(in the rows, 128 means zero)
Here are made-up objects, facts about them, and rows of numbers that follow some of those facts. Name the object behind each unnamed row.

Some rows with their names:
[164 164 132 163 147  99 108 137 134 122 174 125 152 102  83 133 142 137
 127 143  86  70 194 136 127 137 134  58] -> flizak
[186 151  90  75 137 119 136 155 155 131 165  85 120 122 106 108 139 124
 170 133  89  95  98 113 101 141 128  79] -> niflun
[171 164 107 115 125 118 122 132 165 135 163 100 141 113  91 114 153  93
 142 138  93  53 125 134 135 150 150 103] -> skovar
[170 174  97 120 122 110 145 142 149 119 145 100 118 121  89  98 145 114
 175 119  93  79 108 112 110 157 135 108] -> plavu
[164 180 189  91  95 109 139 170 190  98 165  91 182 118 108 128 129  68
 154 131 103  72 103 149 142 201 136 137] -> nese
[166 174 106 122 125 101 134 127 173 143 151 104 149 122  93 118 151  93
 143 139  76  53 119 141 131 145 153  98] -> mopibek
[179 134  96  96 118 110 147 187 195 110 189  75 132  98 140 118 144 131
 179 135  89 105 112  83 109 128 134  90] -> klatrem
[144 158 126 118 100 109 131 151 200 117 172  97 164 101 104 115 165  87
 141 130 106  79 128 117 141 144 166 123] -> gogas
[183 168  85  99  97 134 146 171 140 165 162 103 119 100 110 115 139 122
 155 114  74 124  98 140  94 144 105  64] -> firir
[191 166 159 101  99 102 145 191 180  73 168  84 139 110 133 125 121 104
 193 133  90  78  96 104 118 192 113 133] -> pitun
[194 144  69 122 128 119 136 156 171 132 174  85 107 100 122 113 148 123
 169 138  76  60 117 103 118 130 133  89] -> sigi
[144 169 124 117  98 107 153 167 189 116 162  95 153 105 105 108 153 103
 161 114 104 110 115 111 122 147 147 113] -> klabrikem
[152 156 119 105  98 111 133 165 190 110 171  93 147 105 112 112 160 106
 156 121 103 103 114 106 120 142 151 112] -> nuvum
[155 179 131 140 136 106 119 139 109 103 152 126 129 113  64 104 143 141
 154 116 110 108 165 118 105 155 127  77] -> gofotram
[185 155  89 128 126 102 142 158 176 129 167  91 126 110 123 123 141 124
 165 137  66  68 118 113 113 134 132  85] -> grozo
[163 164  22 100  98 103 162 192 157 184 140  87  59 149 102 166 144 107
 125 107  49 118  62 115 103 162 119  44] -> dorini
[154 161 119  90 113 105 163 177 187 117 166  85 151 110 112 107 143 115
 174 118 102 129 104 100 109 141 138  97] -> droflu
[151 158 114 112  98 105 131 160 183  93 163  95 136 110 108 104 161 112
 166 118 106  98 111  92 113 149 153 125] -> zogru
[149 169 119 116 101 108 154 164 187 119 161  95 149 105 106 108 153 103
 163 115 100 106 112 111 122 146 146 112] -> fafa

Facts:
babre {α=troplan, κ=subul}
plutrum {α=reves, κ=tezek}
tromer {α=triku, κ=laban, Λ=stona}
pigo {α=plubrur, κ=skezo}
vubrun {α=brustiskol, κ=luvuk, Λ=firir refetun}
ploskar {α=dodroflim, κ=rugrok, Λ=fafa}
driru {α=ruplam, κ=zudra}
gogas {α=sketrir, κ=refetun}
mives {κ=klabrikem, Λ=sutrel}
fogobe {α=mikin, κ=fotor}
firir {α=tebuskan, κ=steplibri}
tezek {κ=brebrol}
dodroflim {α=zabril, κ=rugrok}
zudra {Λ=saklum stigra}
lutrem {α=voston, κ=klaziber}
volo {Λ=nika}
brustiskol {κ=luvuk}
flefem {α=zabam, κ=zogru, Λ=rugrok}
skonifi {α=dreplim, κ=ropor}
bunum {κ=bestan}
dradrur {α=gofotram, κ=plugru}
neze {α=trebom, κ=triklu}
graplifa {α=gretolus, κ=gromun}
brudiska {α=firir, κ=steplibri}
radripla {α=bopok, κ=fafa}
flefis {α=modol, κ=beskon}
puste {κ=nuvum}
nuklepon {α=dorini, κ=ploplafor, Λ=netrul triklu}
klabrikem {κ=fime}
piplum {α=driru, κ=zudra}
zila {κ=podor}
breskek {α=genum, κ=zomun}
bopok {κ=fafa}
zabam {κ=zogru, Λ=nika piplum}
plipon {κ=nudrul}
grozo {κ=troplan, Λ=bopok}
stona {κ=flati}
mapa {κ=gipim, Λ=gestonik zopa}
reves {κ=tezek, Λ=mikin}
laban {α=radripla, κ=fafa}
zitres {α=flomul, κ=lafludu, Λ=bibrim}
flaga {κ=drobil}
vozi {κ=dofol}
drufa {α=stovek, κ=zudra, Λ=dradrur kibas}
mimelu {κ=tebuskan, Λ=dorini}
druvor {α=siplum, κ=drobil, Λ=graplifa}
tranan {κ=lutrem}
troplan {α=leze, κ=subul}
plavek {α=tromer, κ=laban}
skestozo {κ=katrur}
ruplam {α=levem, κ=zudra}
plude {κ=bropemek, Λ=stufanun}
trebom {α=stevasker, κ=triklu, Λ=stigra masan}
breke {Λ=plavu}
dinule {α=kibas, κ=bestan}
droflu {κ=fotor}
skenil {κ=pigo}
netrul {α=tapigu, κ=dofol}
skekler {κ=puste}
skeda {α=gofli, κ=pitun, Λ=kitas stasko}
trobo {α=stevi, κ=dibi}
tofi {α=diveges, κ=babre, Λ=kebatan}
siplum {α=flaga, κ=drobil}
flomul {α=genu, κ=lafludu}
nudrul {α=zeko, κ=volo, Λ=gisos}
bestan {κ=refetun}
stevi {κ=dibi, Λ=voston}
plugru {α=katrur, κ=sasira}
dofol {α=beskon, κ=klaziber}
diveges {κ=babre, Λ=plipon famisa}
sirak {α=plavu, κ=fafa}
klotrek {α=drotam, κ=skedru}
tiplik {α=klatrem, κ=bropemek}
stovek {κ=zudra, Λ=puste}
zeko {α=maplel, κ=volo, Λ=gofotram}
gofotram {κ=plugru}
kluplo {α=fumi, κ=steplibri, Λ=bosu baklal}
sudim {α=graplifa, κ=gromun}
luvuk {α=zila, κ=podor}
keskur {κ=plibudren}
plaplofla {α=fupi, κ=ropor}
masifo {α=mives, κ=klabrikem}
zigo {α=pesti, κ=ploplafor, Λ=kitas firir}
pasudul {κ=trobo, Λ=grizom bupemu}
klaziber {Λ=grizom}
zeti {α=mepli, κ=zeko, Λ=genum puste}
saklum {κ=pitun}
triklu {α=klator, κ=sasira}
drotam {α=gestonik, κ=skedru, Λ=katrur}
mepli {κ=zeko}
fupi {α=skonifi, κ=ropor}
modol {κ=beskon}
pesti {α=skidezam, κ=ploplafor, Λ=lusko}
dosik {α=flefem, κ=zogru, Λ=nadan gofotram}
plabrul {α=zitres, κ=lafludu}
genu {κ=lafludu}
tapigu {α=vozi, κ=dofol}
gestonik {κ=skedru}
baklal {κ=leze}
zogru {κ=stipe}
triku {κ=laban, Λ=laban}
stevasker {κ=triklu}
niflun {α=laban, κ=fafa}
pames {α=famisa, κ=pitun, Λ=dinule}
plubrur {κ=skezo}
klopek {α=rugrok, κ=pluvo, Λ=plabrul}
klatrem {α=plude, κ=bropemek, Λ=flefis subul grefe neze masifo}
grefe {α=pigo, κ=skezo}
tubuk {α=plibudren, κ=stufanun, Λ=sudim puste bropemek}
gipim {α=plepligek, κ=masan}
daklidos {κ=pluvo}
grizom {κ=gogas}
levem {α=drufa, κ=zudra}
skovar {α=mapa, κ=gipim}
leze {κ=subul, Λ=skovar}
nika {α=zogru, κ=stipe}
genum {κ=zomun}
trira {α=vubrun, κ=luvuk}
dorini {κ=ploplafor}
kitas {κ=plogra}
bubatrom {α=ropor, κ=breke}
driza {α=klobrum, κ=zeko}
famisa {α=skeda, κ=pitun}
puplor {α=kluplo, κ=steplibri, Λ=dofol}
ritom {κ=gromun, Λ=daklidos}
trofor {κ=kitas}
maplel {κ=volo, Λ=bosu tebuskan}
gofli {α=saklum, κ=pitun, Λ=taman}
lafludu {κ=zopa, Λ=daklidos driske}
truze {α=sutrel, κ=droflu}
drobil {κ=nese, Λ=driza}
fumi {α=brudiska, κ=steplibri, Λ=ropor}
zomun {α=tiplik, κ=bropemek}
dreplim {κ=ropor}
verovin {α=bibrim, κ=podor, Λ=genum breskek sirak}
klator {κ=sasira, Λ=gretolus flomul nuvum driske}
sketrir {α=bestan, κ=refetun}
lusko {α=skestozo, κ=katrur}
skeplevu {α=skenil, κ=pigo, Λ=pluvo grefe brebrol plibudren zopa}
plavu {α=niflun, κ=fafa}
stedruk {α=baklal, κ=leze}
klobrum {α=zeti, κ=zeko}
flizak {α=dregol, κ=katrur, Λ=skedru trira}
bibrim {α=ploplafor, κ=podor}
tozal {κ=steplibri, Λ=vatem fogobe skedru}
sutrel {κ=droflu}
gofin {α=grobi, κ=driru}
stigra {α=puste, κ=nuvum}
kebatan {α=mimelu, κ=tebuskan}
tebuskan {α=tozal, κ=steplibri}
triron {κ=radripla, Λ=gipim}
drisokul {κ=beto}
dregol {α=lusko, κ=katrur}
sasira {Λ=dorini}
gretolus {α=ritom, κ=gromun}
fime {Λ=vozi}
plazo {κ=klatrem}
sigi {κ=voston, Λ=netrul skekler}
kibas {α=driske, κ=bestan}
taman {α=stedu, κ=stasko}
rugrok {α=daklidos, κ=pluvo}
lolok {α=kluni, κ=plubrur}
katrur {α=triklu, κ=sasira}
zabril {κ=rugrok}
vatem {α=stona, κ=flati}
mopibek {α=plaplofla, κ=ropor}
trugramok {α=netrul, κ=dofol}
nemam {κ=piplum}
stedu {κ=stasko, Λ=bibrim}
skidezam {α=nuklepon, κ=ploplafor}
drigal {α=keskur, κ=plibudren}
gosis {α=tranan, κ=lutrem}
flati {κ=breke}
beskon {κ=klaziber}
skogopu {α=triron, κ=radripla}
grobi {κ=driru, Λ=tiplik}
bosu {α=nemam, κ=piplum}
pitun {κ=stosen, Λ=kitas klobrum flati}
plepligek {κ=masan, Λ=rugrok sketrir}
kluni {κ=plubrur, Λ=keskur}
nese {α=pitun, κ=stosen}
bupemu {α=plazo, κ=klatrem}
ploplafor {α=luvuk, κ=podor}
driske {α=bunum, κ=bestan}
stosil {κ=nifen, Λ=mopibek}
voston {α=dofol, κ=klaziber}
nadan {α=pasudul, κ=trobo}
pluski {α=neze, κ=triklu, Λ=sudim plibudren}
plogra {Λ=ropor}
skedru {α=lafludu, κ=zopa}
klebin {α=pluski, κ=triklu, Λ=plavek}
mikin {α=droflu, κ=fotor}
plibudren {κ=stufanun}
ropor {α=flati, κ=breke}

Name these rows:
No name comes twice in this set of rows, the named rows included.
[162 145  87  95  65 134 133 187 163 147 183 105 143  85 130 116 153 124
 140 120  87 138 101 122  86 148 120  79] : tebuskan
[157 166 131 131 137 111  94 137 103  94 162 126 126 114  66 108 148 149
 143 121 114 104 171 118 101 153 132  73] : dregol
[223 157 141  62 135 102 139 184 163 106 171  77 133 128 139 139 102 118
 189 154  59  76  83 124 100 176  96  82] : skeda
[207 173 172  40 127 117 141 181 146 102 161  78 146 140 115 125  97  99
 186 134  88  90  70 149 102 211  96 100] : flaga
[111 142 112 159 103 112 143 176 199  89 188  76 163 132 130  99 144 133
 146  78 112  75 115 135  93 181 166 124] : puste
[189 159  88 131 129 116 150 160 162 133 167  89 117 103 113 113 137 122
 172 131  78  69 122 114 120 144 124  87] : stosil
[124 177 163 148 117 104 124 147 155 110 169 125 180  98  70 118 155 113
 125 119 122 110 184 132 137 149 152  90] : plugru
[196 183 173  74 112 112 130 166 142  84 149  90 137 139 104 118 109  93
 184 127  92  67  79 145 108 222 107 128] : siplum
[125 170 156 143 113  85 113 155 146  80 161 128 161 110  81 116 156 144
 141 114 111 133 172 106 102 144 148  87] : katrur
[208 160 139  52  90 142 114 190 135 131 177  92 128 116 129 133 115 109
 153 124  75 104  72 165  89 194  89  79] : saklum
[156 155 115 145 107  93 146 161 215 120 175  94 162  97 126 128 156 101
 150 141  78  64 134 110 139 133 157 110] : nudrul

The same objects again, as new rows of numbers:
Known rows:
[100 120 106 169 104 167 111 117 137 148 187 139 195 134 136 126 112 115
 162 118 120 154 138 149 140 117 101 118 182 167 147 127 129 156] -> plutrum
[147 155  99 145 116 137 102 104 123 131  87 119 102 159 108 147 110 119
 122 126 171 136 143 162 153 116 110 122 181 100 127 133 109 136] -> plazo
[127 102 121  52 187  57 159 108 151 140 112 152  83  76  86 143 124 137
 119  97 109 140 148 156 179 142 162 102 121 132 142 176 116 151] -> klatrem
[151 127  97 152 124 141 111 116 124 129 103 117  82 154  91 155 114 129
 134 122 170 134 153 159 159 111 112 116 169 101 142 151  91 132] -> mives
[ 93 103 117  58 189  64  88  97 131 148  72 164 151 136  90 144 140 146
 117 123 157 128 128 168 172 142  90 175 120 152 140 183 136 163] -> laban
[ 94 116  96 117 190 118 163  96 109 162 109 177  85 163  79 151 137 199
 118  98 146 140 115 175 176 145 124 166 120 157  93 181 109 165] -> radripla
[ 98 149 106 161 102 164 114 108 135 145 175 145 208 138 140 122 111 106
 150 125 117 146 120 154 129 116  92 126 188 170 141 119 143 152] -> sirak
[161 148 180 137 103 173  75  97 105 127 195 131  99 198  68 121  89 203
 167 156 152 168 152 172 150 109  84 125 119  94 155 177 116 144] -> pluski
[ 93 168 118  53 143  37 186 112 186 162  50 169  77  61 137 147 136 111
 119 148 162 150 112 143 177 145  87 161 122 112 116 149 166 116] -> dofol
[110  88  99 159 103 171 104 131 154 160 172 135 176 104 134 136 103 152
 168 121 107 163 152 136 152 111 109 107 186 153 152 129 114 139] -> puplor
[138 151 131  61 176  86 181 114 193 145  85 126  99  92 113 145 111 162
 118 136 110 132 125 165 145 122 115 113 124 115 115 145 123 147] -> ruplam
[111  91  99  80 163 148  76 115 108 142 169 170  81 130  94 126 130 118
 124  95 146 143 155 155 177 141 152 126 138 150 152 171 115 154] -> volo
[ 96 149 109 166 101 156 124 103 147 139 175 136 205 133 139 126 115 111
 163 130 116 150 121 156 136 119  91 117 186 174 141 126 139 149] -> nadan
[149 157 101 153 118 139 106 105 124 131  87 120 100 162 111 145 110 119
 123 131 173 135 143 162 146 113 105 124 181 100 130 131 110 136] -> dodroflim
[155  95 166 107 163 168  68 100 107 131 193 172  82 176  75 120 118 159
 156 109 139 152 144 169 173 127 131 134 120 159 154 178 113 159] -> sasira
[ 96  99 116  76 191 120 132  99 180 161  98 130 117 148  81 141 138 193
 118 142 153 129 142 159 132 130  95 165 122 130 131 178 125 168] -> bunum
[117 138 105 129 134 146 138 110 144 147 131 132 137 145 122 136 119 148
 122 131 140 140 134 164 137 117 108 129 156 135 133 142 117 146] -> drisokul
[ 93 177  98 140 134 165  60 133 163 117  59 102 179 112 140 120 101 206
 150 155 187 133 102 173 113 114 166 175 179  91 121 139 109 106] -> famisa
[151 134  95 128 113 167 100 118 126 134  95 114  82 157  94 144 112 144
 125 121 173 141 158 150 154 112 121 115 178  95 134 146  99 136] -> stedu

Name these rows:
No name comes twice in this set of rows, the named rows included.
[ 91 131 101  96 172 135  61 115 121 119 114 135  98  95 128 121 124 171
 145 118 156 144 123 169 173 143 171 153 142 144 148 172 115 111] : stosen
[120  83 127  54 186  66 118 114 143 158  68 166  80  60  81 150 109 152
 117  98 104 137 134 150 180 143 166 108 121 107 149 173 115 130] : leze
[ 91 144  96 121 100 123 163 129 128 160  60 174  85 106 139 124 137 107
 171 116 172 180 141 134 171 143  85 154 165 171 151 136 164 146] : lutrem
[ 98 121 106 175 111 128 137  99 177 148 121 130 210 109 139 152 112 111
 167 147 110 141 109 156 155 110  85 120 186 164 147 123 121 127] : kebatan
[110 102 101 108 161 117  90 104 116 133 183 149  80 129  98 128 131 115
 136  95 148 154 153 156 176 143 156 113 136 161 149 179 110 159] : plogra
[ 92 172  94 167 136 174  58 135 187 118 187 103 168  64 142 116  97 203
 170 155 168 141 107 175 104 110 168 180 153 148 154 155  90 104] : druvor
[ 93 170 104  97 168  29 187 118 209 164  54 141  76 132 128 150 139 147
 118 154 191 137 104 143 109 130  82 182 120 128 100 150 166 162] : vozi
[111  88 106 147 173  61  86 101 129 153 153 143  81 105  91 143 122 123
 152  98 139 153 129 153 177 141 155 107 135 148 152 174 107 153] : fime
[105 161 133  55 187  33 172  97 170 127  67 148 124  80 122 145 127 114
 119 107 110 133 114 168 176 145 125 108 124 146 121 165 141 140] : flati
[103 142 138  54 188  41 123  99 124 129  70 171 108  76 114 137 127 114
 118  97 112 132 115 167 180 145 144 119 122 145 137 168 144 135] : driske
[105  87  98 179 108 147 133 115 176 155 174 123 173  90 135 156 113 127
 170 126 106 155 145 143 166 111  95 101 173 159 153 148  95 139] : tofi
[100 124  94  99 122  92 170 112 151 158  60 151  77 104 118 144 135 116
 158 115 169 172 154 143 177 143 101 129 135 150 143 176 145 150] : klaziber

The same objects again, as new rows of numbers:
Known rows:
[120 155 121 112 131 155 176 178 157  91 161 138 152 132] -> grozo
[108 149 115  95 128 151 123 172 163  86 161 120 155 121] -> saklum
[127 163 119 107 120 162 177 165 138  57 153 143 162 127] -> zeko
[109 154  87 128  85 138 171 202 159  90 177 149 149 131] -> pluski
[127 156 144  94 140 149 167 188 135  80 154 131 122 145] -> mimelu
[140 169 132 109 109 167 183 149 164  56 160 157 143 130] -> plogra
[116 144 127 118 131 147 150 173 152  94 175 151 138 130] -> flomul
[121 160 120 108 107 167 153 163 132  66 168 158 147 119] -> stipe
[108 154  90 122  67 156 145 180 132  63 182 167 145 123] -> katrur
[116 144 123 101 146 144 163 177 155  77 150 141 139 131] -> stevi
[111 152 114 109 143 146 134 170 148 107 147 159 117 126] -> zila
[132 166 123 124  96 166 170 164 136  80 180 149 163 119] -> skedru
[116 160 117 105 106 169 151 163 130  65 166 161 149 121] -> nuvum
[112 158 117 119 104 167 164 174 147 115 188 152 158 138] -> sirak
[104 158 113 116 107 173 165 170 141 113 195 154 161 149] -> vatem
[116 161 112 111 110 172 183 179 152 106 171 139 171 142] -> klopek
[ 85 144 107  84 132 170 132 165 132  86 166 173 134 153] -> baklal
[116 148  95 128  81 139 139 183 138  53 175 164 131 112] -> triklu
[129 155 129 135 110 151 168 177 159 114 189 140 155 124] -> skogopu

Rows to name:
No name comes twice in this set of rows, the named rows included.
[132 170 137 109 142 141 137 184 134 120 138 143  94 130] : dorini
[111 166 104 116 130 159 141 171 147 133 147 161 130 131] : skidezam
[108 157 109 107 145 149 131 169 145 113 141 161 116 130] : brustiskol
[144 173 125 107 111 151 163 170 165  53 146  87 186  94] : drobil
[118 155 125 101 123 152 164 160 157  45 133  98 163  98] : pitun
[121 171 105 130 113 162 157 175 152 143 161 152 146 127] : trira
[135 173 117 116  84 165 153 165 153  78 172 111 188 102] : nese
[111 168 101 106 148 156 158 174 149 116 128 148 135 137] : nuklepon
[125 156 120 104 132 144 156 179 174  82 151  97 170 116] : gofli
[108 141  91 125 103 132 156 198 158  74 169 147 134 129] : trebom
[138 171 126 114  85 150 174 195 124  51 164 134 131 122] : sasira

